[-116   42 -183  114 -433 -205 -404  227 -275  -26 -274  -84  -85 -113
  -62 -135 -899  188  319  176  -37  -34  218 -249   71   51  135  345
 -249  480 -452 -227 -188  -36  207 -167   70 -359 -548 -205   38]
8
[-406 -446 -682 -450 -257  -67  -70 -206  280 -253 -652  163  103  395
  -94   97 -436  221 -108 -578 -398  336  291  208  -79   47  -45  164
  123  449   58 -278  183  424  274 -139 -270  172 -156 -109  124]
1
[  70 -347 -412   31 -432 -506  -47   67  347  153 -595  508 -162  -40
  269   25  -44  192  351  -25 -167  123   15 -340  152 -294   10  402
   32  353   14  299 -281  401 -341 -312   98  252 -145  109 -284]
0
[ 164 -116  -66 -114  -76 -253 -297  394   42 -107  147  215 -143  -78
 -267 -283 -672  -67 -201 -366  201  212   -4  267  294 -140  337  227
 -346  655 -142 -497   17   -8  -90 -387  -71  -29 -141  -15 -174]
8
[ 205 -206 -109 -109  -48 -363 -322  225   61  -57   58  266 -118 -163
 -244 -230 -591 -146 -257 -297  234  273   37  280  258  -77  238  266
 -195  635   43 -439   42  131 -199 -357 -131   54  -19  195 -295]
7
[ 182 -128  -58 -189   16 -186 -306  416   62  -94   86  228 -220  -45
 -180 -255 -624  -50 -330 -417  174  364    1  301  293 -137  271  239
 -348  704  -50 -560   49  -80 -192 -396  -65    5 -104   23 -194]
2
[ -90 -348 -215  -55 -454 -674  -79   19  340  130 -511  662 -113   29
  320   83   13  133  329  -38 -164  204   48 -301  129 -403   26  251
   51  341   40  334 -350  372 -243 -389   50   66 -200   -7 -271]
9
[ -89  -40 -188   37 -371  -21 -401  207 -276 -135 -361  -25 -214  -41
   35 -165 -878  132  251  146  -27    1  284 -125   87   -4   92  411
 -237  402 -488 -273 -123  -56  174  -96   63 -324 -484 -195   96]
6
[  47 -335 -241  -19 -412 -610  -78   45  346  255 -464  497 -143   51
  245   77  -55  188  379 -136 -245  111  -55 -404  164 -492  112  275
  -82  329   73  247 -356  297 -307 -354   91  103 -137  124 -214]
2
[ 257 -138  -76  -68  -86 -229 -223  259   83  -36  115  267  -77 -203
 -262 -272 -575 -164 -223 -263  173  208  -29  284  306  -40  284  281
 -219  644   47 -419  -37  114 -154 -463 -106   13  -63  120 -281]
6
[-370 -470 -675 -423 -308 -264  -97  -69  262 -148 -552   90  235  432
  -87  173 -374  154  -67 -521 -264  400  341  111  -68  -21  -63   12
  163  608  109 -182  210  342  340 -172 -266  149 -125 -219   86]
0
[ 288 -220   33 -164   46 -165 -218  340  -40  -87   -8  350 -298  -37
 -156 -316 -543 -288 -329 -364  328  446    4  432  338 -256  258  199
 -273  563  -10 -563   -8  -61 -218 -391  -55   57   -6  201 -230]
6
[  94 -408 -336   24 -401 -558  -77   -1  310  156 -620  585 -173   51
  293   12  -33  199  336 -117 -278  188   73 -307  121 -356   52  435
 -143  258  -39  272 -285  407 -325 -329  153  202 -181  169 -242]
7
[ 318 -176  -39 -164   17 -115 -249  408  -65 -159 -147  282 -285  -25
 -151 -339 -549 -318 -299 -322  202  432   29  455  326 -319  229  272
 -305  595  -67 -520   32  -29 -141 -355  -48   53  -17  110 -264]
2
[ 274 -170 -154  -93  -91 -278 -211  273   78  -93   17  222 -106 -173
 -233 -282 -568 -219 -159 -257  148  224   -4  287  331 -125  192  305
 -163  602   70 -356    7  111 -119 -429  -88   50  -26   16 -306]
1
[ 234 -135  -78 -165  -39 -178 -324  393   23 -150  153  255 -194  -45
 -214 -292 -630  -56 -234 -326   80  301  -13  244  310 -196  313  318
 -357  692 -147 -532   77   12  -98 -387  -87  -25 -111   -2 -251]
0
[ 319 -197  -62 -242   45 -135 -260  387   31 -129  -56  203 -270  -29
 -186 -321 -502 -267 -302 -395  196  466    0  428  312 -288  186  260
 -244  665  -25 -550   65  -25 -184 -371  -85  111   -1  115 -306]
8
[ 148 -144  -47 -137  -28 -192 -283  447   21 -151  137  264 -195 -103
 -226 -281 -646  -86 -216 -370  175  238    3  247  302 -223  323  307
 -366  646 -159 -536    3  -20 -112 -393  -71  -26 -134   -4 -164]
4
[-565 -462 -740 -453 -363 -533  -98 -166  343 -221 -486  237  190  387
 -115  138 -385  241 -194 -510 -270  340  334   79  -49   81 -201   -4
  263  669  193 -137  239  453  308 -114 -359  280  -66 -244  -32]
3
[-479 -462 -675 -458 -250  -83  -53 -104  339 -248 -596   46  208  388
  -57  132 -447  254  -72 -676 -379  283  377  170 -128  -15  -79  207
  128  569  136 -240  193  410  361 -139 -237  139 -222 -233  178]
3
[ 410 -182  -25 -235   56 -122 -300  353  -39 -113   27  274 -292   16
 -166 -310 -465 -283 -347 -327  242  531  -30  446  378 -224  256  165
 -252  660    4 -537   39    4 -132 -371 -132   17   50  148 -305]
8
[  68 -370 -244   -4 -414 -613   11   88  409  297 -357  486  -77   33
  218   59  -56  175  412 -298 -132   49 -101 -364  186 -480  169  238
 -153  326  140  249 -353  287 -275 -402  114  177 -134   84 -139]
8
[ -96  -12   29   26 -310 -107 -367  185 -386   37  -37   19  -81  -74
 -104 -206 -746  -74  260   43  484 -322   50 -128  228  170  121   48
 -224  398 -404 -259 -227  -91  269 -100  -79 -345 -416 -186  201]
9
[ 343 -140  -66 -127  -56 -210 -313  194   58  -31  134  186 -117 -184
 -277 -268 -539 -166 -203 -231  118  257  -60  245  330  -52  266  309
 -230  623   57 -434  -10  136 -125 -421 -142  -12  -10  179 -339]
0
[ -69 -377 -267  -21 -414 -606  -91  -10  297  141 -543  639 -168  -14
  258   60  -78  151  409  -77 -169   76   71 -342  148 -382  -30  436
   -2  247  -14  282 -329  342 -303 -335  119  178 -193   87 -209]
4
[ 283 -176 -155 -109  -94 -264 -238  220   85 -103   -9  281 -111 -173
 -245 -289 -564 -193 -233 -247   72  309   19  352  282  -61  163  355
 -171  591   21 -379   51  132 -174 -446  -71  110  -49  106 -350]
9
[-495 -467 -764 -415 -359 -574  -89 -256  377 -122 -461  166  215  346
 -144  157 -418  238 -193 -468 -207  295  382   92  -68  235 -229  -71
  278  582  267  -73  190  422  263 -164 -308  244  -74 -190   21]
1
[ 315 -226  -18 -227   75  -83 -272  316  -36 -178  -87  259 -294   42
 -144 -346 -420 -272 -242 -364  142  522    6  389  328 -356  211  302
 -257  647  -35 -548   53   21  -62 -325 -124   10   31  117 -294]
2
[ -75 -370 -198  -45 -472 -800  -11   25  321  187 -438  682  -68   67
  332   97   -8  136  287  -68 -212  248   88 -278  130 -383   22  200
    0  394   82  289 -362  317 -250 -423  113  108 -193   26 -247]
9
[ 193 -102  -31 -131  -19 -231 -316  357   44  -97  166  233 -179  -23
 -241 -258 -637  -54 -245 -401  122  245   20  223  305 -179  295  255
 -426  644  -71 -524   31  -26  -81 -413 -104  -68 -161  -34 -171]
5
[ 296 -192  -97 -115  -74 -352 -254  170  114  -39  146  268  -87 -163
 -260 -278 -534 -158 -263 -272  143  281  -17  289  312  -12  176  226
 -177  617   79 -382   31  114 -189 -475 -119   37  -32  117 -324]
7
[-457 -530 -790 -459 -354 -460  -55 -187  415 -210 -498  173  168  431
  -56  132 -365  172 -185 -514 -286  318  358  156  -44  119 -246  -11
  294  551  208  -84  213  435  277 -154 -317  229  -57 -226   37]
4
[ 230 -160  -39 -130    7 -159 -221  377   33  -82  168  262 -189  -65
 -283 -305 -685 -110 -249 -429  219   87  -39  296  346 -178  333  273
 -398  612 -122 -573   26   30 -122 -375  -78   35 -105   64 -136]
0
[ -45 -445 -249    7 -417 -597   22   51  380  248 -503  537  -79   21
  251   93 -105  170  439 -272 -191  123   34 -397   94 -554  121  353
 -143  228   83  240 -359  274 -281 -387  176  180 -203  115 -140]
7
[-122  -29   39  -57 -319  -93 -336  122 -337    3   45   52   -9  -32
 -122 -172 -750  -27  310    5  412 -344   15 -193  239   55  211   55
 -194  482 -335 -260 -194  -21  303  -61 -160 -345 -374 -241  219]
1
[-226   20  -17   -5 -346  -52 -358  273 -358  -17  -58   52  -58 -149
  -76 -152 -780  -59  334  100  490 -398   89 -158  237  141  123  143
 -116  431 -386 -203 -263  -34  299  -95 -122 -364 -432 -289  170]
3
[-394 -427 -677 -419 -314  -80 -124 -136  292 -260 -626   42  203  358
  -94  134 -377  183   10 -582 -309  249  313  187  -95   22  -57  200
  148  525   58 -188  192  412  381 -141 -253  136 -172 -213  166]
7
[ 374 -147 -172  -98  -87 -192 -196  328   92  -20   90  194  -98 -172
 -268 -295 -572 -238 -194 -253  167  213  -22  328  333  -32  162  296
 -145  613   83 -360    8   63 -160 -485  -69   72  -48   80 -285]
4
[-148  -22  -42   45 -319 -120 -377  206 -347   36  -92   41 -104  -84
  -68 -141 -798  -46  214  -13  560 -307  110 -121  245  149  139   39
 -199  414 -296 -272 -222  -93  211  -56  -92 -294 -370 -195  237]
5
[ -76 -380 -345  -25 -364 -584 -127   40  274  105 -662  590 -291  -13
  320   50  -53  175  338  -21 -132  129   50 -316  159 -385  -32  411
   22  321  -21  241 -303  376 -344 -243   95  218 -116  110 -265]
9
[-138    5   46   80 -409 -109 -276  313 -266 -123 -123   47  -10 -191
  -53 -185 -650 -112  389   68  371 -313  167 -147  131 -128  117  227
 -141  391 -488 -195 -254 -172  278 -105    3 -303 -421 -259  148]
8
[-139 -378 -111 -102 -415 -748 -105  -73  304  236 -455  638 -108   76
  342  174   49  153  328  -90 -105  215   22 -318  136 -351   34  142
   23  299  120  338 -420  360 -210 -346   51   -1 -181   34 -183]
9
[  10 -374 -362  -56 -388 -526  -82   33  267  102 -690  659 -272   38
  340   51    6  179  345  -21 -219  237   64 -351  160 -436   45  381
  -38  301  -27  238 -300  407 -306 -272   45  216  -95  129 -286]
1
[-457 -430 -621 -407 -267 -228  -79 -146  281 -115 -675  107  213  462
  -99  149 -310  127  -85 -530 -195  276  306   90  -55   12  -85  -77
  167  575  168 -159  196  377  263 -128 -276  205 -118 -171  130]
2
[-429 -469 -645 -459 -225 -234 -113 -179  264 -142 -486    1  271  482
  -97  122 -311  155 -129 -582 -332  357  374  162 -112   76 -198  -22
  193  553  197 -140  239  434  383 -216 -246  158 -126 -269   48]
6
[ -40 -369 -360   -3 -384 -551  -82   43  282  122 -660  585 -231  -28
  264   35  -92  223  338 -114 -196  113   49 -333  125 -360    4  424
  -63  310  -60  186 -258  381 -377 -283   88  289 -157  130 -249]
7
[ -53 -348 -326  -49 -368 -456 -107   54  187  103 -655  619 -293   20
  324   24 -109  189  328   -7 -187  223   14 -291  149 -408   55  416
  -58  270  -56  185 -320  381 -269 -265   80  170 -145  146 -270]
3
[ -89  -34   18    5 -357  -88 -356  236 -372    5   15   58  -30 -100
 -133 -197 -767  -64  305   22  468 -332   87 -147  238   85  127   87
 -185  426 -418 -235 -206  -94  321 -121  -63 -330 -409 -260  193]
0
[  58 -419 -245  -41 -392 -621  -46  -14  448  222 -482  557 -149   96
  270   67    6  139  438 -312 -269   87   -5 -402  180 -628   72  383
 -149  204   44  270 -299  327 -286 -350  145  184 -152   99 -183]
8
[-462 -448 -698 -470 -279 -158  -87 -181  316 -201 -673   68  169  383
 -118  149 -422  249  -65 -609 -402  354  310  165 -146   13  -90  176
  110  537   62 -231  215  431  276 -105 -247  199 -215 -130  157]
5
[ -49 -410 -220  -61 -450 -682  -80  -48  339  167 -487  624  -87   57
  353   88   21  164  332 -103 -254  317   78 -327  110 -390   55  288
  -39  326  117  306 -360  394 -227 -351   82   59 -170   75 -271]
5
[-464 -435 -622 -402 -240 -192 -121  -32  179 -190 -575  135  181  447
  -54  106 -379  162 -181 -532 -254  369  387  140  -76  -48  -68  -38
   93  616   87 -252  252  352  302 -155 -244  200 -106 -244   83]
6
[ 238 -195 -118 -152  -62 -262 -191  290  107   -3  114  211  -68 -177
 -274 -236 -585 -185 -208 -278  219  200    2  322  298   -4  199  241
 -148  641   72 -400  -22   87 -155 -458  -81   47  -59  112 -256]
0
[  19 -374 -387   -1 -379 -484  -90   22  246   93 -650  598 -280  -47
  291    5  -91  147  345  -54 -205   61   18 -303  172 -402   26  428
  -60  227  -70  226 -296  417 -322 -255   47  228 -105  138 -250]
9
[ -79 -373 -242  -63 -470 -670  -73  -63  370  165 -486  625 -117   56
  339  118   46  137  381  -36 -194  247   25 -348  186 -409   83  268
   38  345  130  294 -348  413 -246 -336    5  103  -87   53 -279]
5
[-648 -510 -797 -404 -340 -534  -25 -129  371 -199 -561  204  198  388
  -45  178 -428  257 -219 -553 -253  419  449   67 -123  114 -251  -27
  331  656  298 -160  216  442  266 -148 -307  295 -107 -219    5]
4
[-119  -16  -70   46 -361  -95 -403  112 -312  -34 -290  -49 -159  -73
  -65 -170 -868  127  270  163   37   10  217 -155   79   88  110  357
 -283  378 -453 -302 -190  -59  189 -141   69 -328 -516  -72   81]
0
[-446 -473 -740 -437 -322 -158  -71 -241  330 -295 -699  189  135  398
  -80   97 -392  196  -94 -593 -456  335  368  223  -72  -20 -127  210
  183  479   12 -236  237  423  277 -108 -250  242 -124 -119  139]
2
[-593 -477 -763 -458 -308 -458  -92 -145  318 -237 -535  117  167  381
  -28  143 -411  215 -195 -496 -314  417  469   95 -117   84 -278  -14
  293  568  264 -157  253  398  264 -195 -303  251  -72 -239  -17]
4
[   8 -416 -248  -55 -430 -732  -42   97  422  258 -480  551 -109   17
  313  134  -34  126  400 -187 -195  140   43 -355  139 -517   15  298
  -88  265   88  314 -338  233 -380 -423  204  168 -173   49 -199]
5
[ 311 -267  -61 -233  100 -161 -288  354   -7 -115  -21  229 -281  -30
 -131 -279 -500 -277 -314 -408  277  447   47  436  299 -256  167  278
 -205  613   40 -532   51   16 -173 -339  -95   50   30  175 -275]
7
[ 263 -182 -113 -130  -60 -135 -241  209   91 -103   11  294 -153 -140
 -220 -288 -503 -244 -261 -215  204  343  -39  356  375   -8  247  250
 -142  614   50 -449    3  128 -162 -405 -161   63   55  163 -324]
2
[ -70 -395 -130  -23 -462 -795  -32   16  366  202 -492  713  -55   40
  345   82   17  111  365  -61 -175  219  121 -302  110 -398   30  264
  -45  312   57  364 -395  322 -259 -435  148   31 -226   46 -248]
2
[-474 -460 -659 -466 -203 -145 -132 -161  246 -165 -637   22  192  429
  -62  165 -351  131 -101 -564 -246  337  410  153  -82  -27 -139   -4
  215  530  189 -223  221  393  323 -142 -275  179  -78 -195  101]
8
[  32 -355 -377   15 -407 -567 -141   -2  369  166 -626  538 -220  -15
  284   37  -59  174  342  -64 -127  109   82 -336  147 -374  -26  435
  -11  237   35  284 -285  342 -343 -330   91  217 -123  154 -278]
3
[   6 -349 -291 -127 -363 -539 -165   31  275   96 -543  592 -268   58
  340   77  -16  131  384  -29 -191  103   41 -286  189 -476  -30  400
   13  270  -29  283 -280  385 -242 -283   38  121 -109   36 -257]
3
[-134 -377 -220  -42 -470 -772 -106  -56  315  173 -622  625  -98   18
  369  156   21  174  358  -12 -175  292   16 -345   99 -369   25  244
   53  373   98  341 -336  400 -353 -340   48  146 -166   48 -298]
7
[ 303 -184 -120 -126  -74 -208 -203  257   58  -54   88  279 -133 -191
 -294 -310 -542 -212 -228 -257  257  144  -56  295  370  -48  212  231
 -146  615   15 -435   33  111 -187 -401 -115  107   27  165 -253]
7
[ -59  -35 -139   70 -387  -65 -387  212 -310  -36 -282  -35 -178  -89
  -16 -143 -826  114  334  199   45  -72  233 -171  128   56  153  335
 -221  345 -513 -284 -219  -88  161 -152   77 -383 -456  -93  120]
7
[-165  -39 -127   78 -397  -76 -381  196 -282  -63 -345    3 -116 -106
    2 -129 -885  117  306  146   70  -68  239 -164   73   40  115  377
 -223  399 -460 -253 -186  -44  170 -136   53 -326 -527 -167  101]
0
[-565 -490 -651 -436 -206 -283  -92 -146  230 -104 -639   78  183  499
  -25  193 -335  159 -116 -548 -175  367  449  100  -94   29 -175 -134
  228  540  300 -175  233  362  268 -134 -238  242  -73 -209  140]
4
[-458 -427 -675 -442 -282  -47  -81 -195  344 -179 -674  -20  238  400
 -107  135 -401  234  -26 -632 -419  272  367  183 -134   13  -46  198
   84  465  102 -205  208  406  302 -154 -205  208 -196 -157  193]
3
[ -85  -47 -135   82 -382  -69 -347  199 -251 -103 -310   11 -143 -100
  -23 -169 -868  143  343  129  -21  -69  282 -184   66  -42  109  454
 -254  331 -471 -214 -177  -23  201 -199   73 -373 -542 -161  106]
7
[ -96 -338 -179  -49 -438 -710  -88 -106  281  193 -460  652 -101   72
  283  110  -22  160  325  -21 -178  220  -10 -291  141 -274   45  203
   34  328  115  303 -356  414 -222 -365    7   62 -176   60 -261]
9
[ -86 -408 -219  -34 -469 -770  -67  -75  305  138 -527  693  -97   22
  314   70   -2   82  358  -46 -232  209   68 -289  134 -390  -44  275
   23  265   49  328 -342  405 -254 -375   86  106 -175   42 -304]
5
[ -24 -419 -269    8 -409 -625  -19   78  365  226 -571  593 -207    8
  286   80  -54  166  430 -165 -210  149  -68 -391  147 -542  146  314
 -116  227   28  229 -342  293 -394 -350  164  198 -137  190 -194]
9
[-425 -503 -685 -464 -272 -182  -43 -197  322 -195 -551   38  228  381
 -145  103 -416  215  -84 -660 -385  280  287  205 -141   56 -143  107
  149  549   93 -248  201  415  326 -170 -208  226 -192 -132  141]
0
[-115 -346 -254  -16 -485 -847  -99   12  324  170 -504  647  -88   13
  321  144  -31  168  326   20 -196  216  105 -310  105 -326   17  229
   61  394   78  333 -351  384 -270 -377   81   87 -182   43 -289]
9
[ -33   -6   39  124 -421   40 -233  249 -250 -167  -73   57   12 -174
  -73 -316 -612 -166  404   53  306 -361  148 -144  177 -124  123  305
 -208  276 -529 -175 -254 -136  387 -164   -9 -363 -411 -266  138]
2
[-485 -478 -754 -473 -194  -86  -60 -187  298 -237 -652   -4   98  377
 -102   96 -471  172 -117 -690 -303  224  318  249 -123   88 -233  133
  215  439  179 -246  207  419  308 -112 -277  214 -176 -173  176]
4
[-123 -389 -165  -39 -462 -859  -83  -58  346  201 -501  713  -95   38
  361  155   28  108  356  -69 -226  240   93 -286  112 -424  -22  258
   23  252   92  365 -377  353 -265 -428  110   54 -197   46 -263]
9
[-463 -468 -670 -400 -302 -184  -49 -214  290 -240 -609  143  182  363
 -140  108 -424  194  -39 -623 -292  152  299  185  -77   48  -74  133
  150  437   62 -195  150  453  351 -133 -265  152 -181 -179  183]
7
[  -2 -383 -381  -25 -360 -587  -95  -12  291  148 -625  549 -229   -7
  267   17 -100  181  346  -87 -183  141   77 -316  104 -375  -49  429
  -31  240   -8  258 -285  370 -329 -306   95  223 -160  144 -262]
1
[-438 -418 -590 -478 -214 -102 -169 -196  214 -176 -608   21  171  537
  -30  186 -340  159 -102 -521 -355  372  374  128  -57  -35  -98    3
  162  510  189 -188  235  384  353 -143 -261   95 -108 -279  113]
6
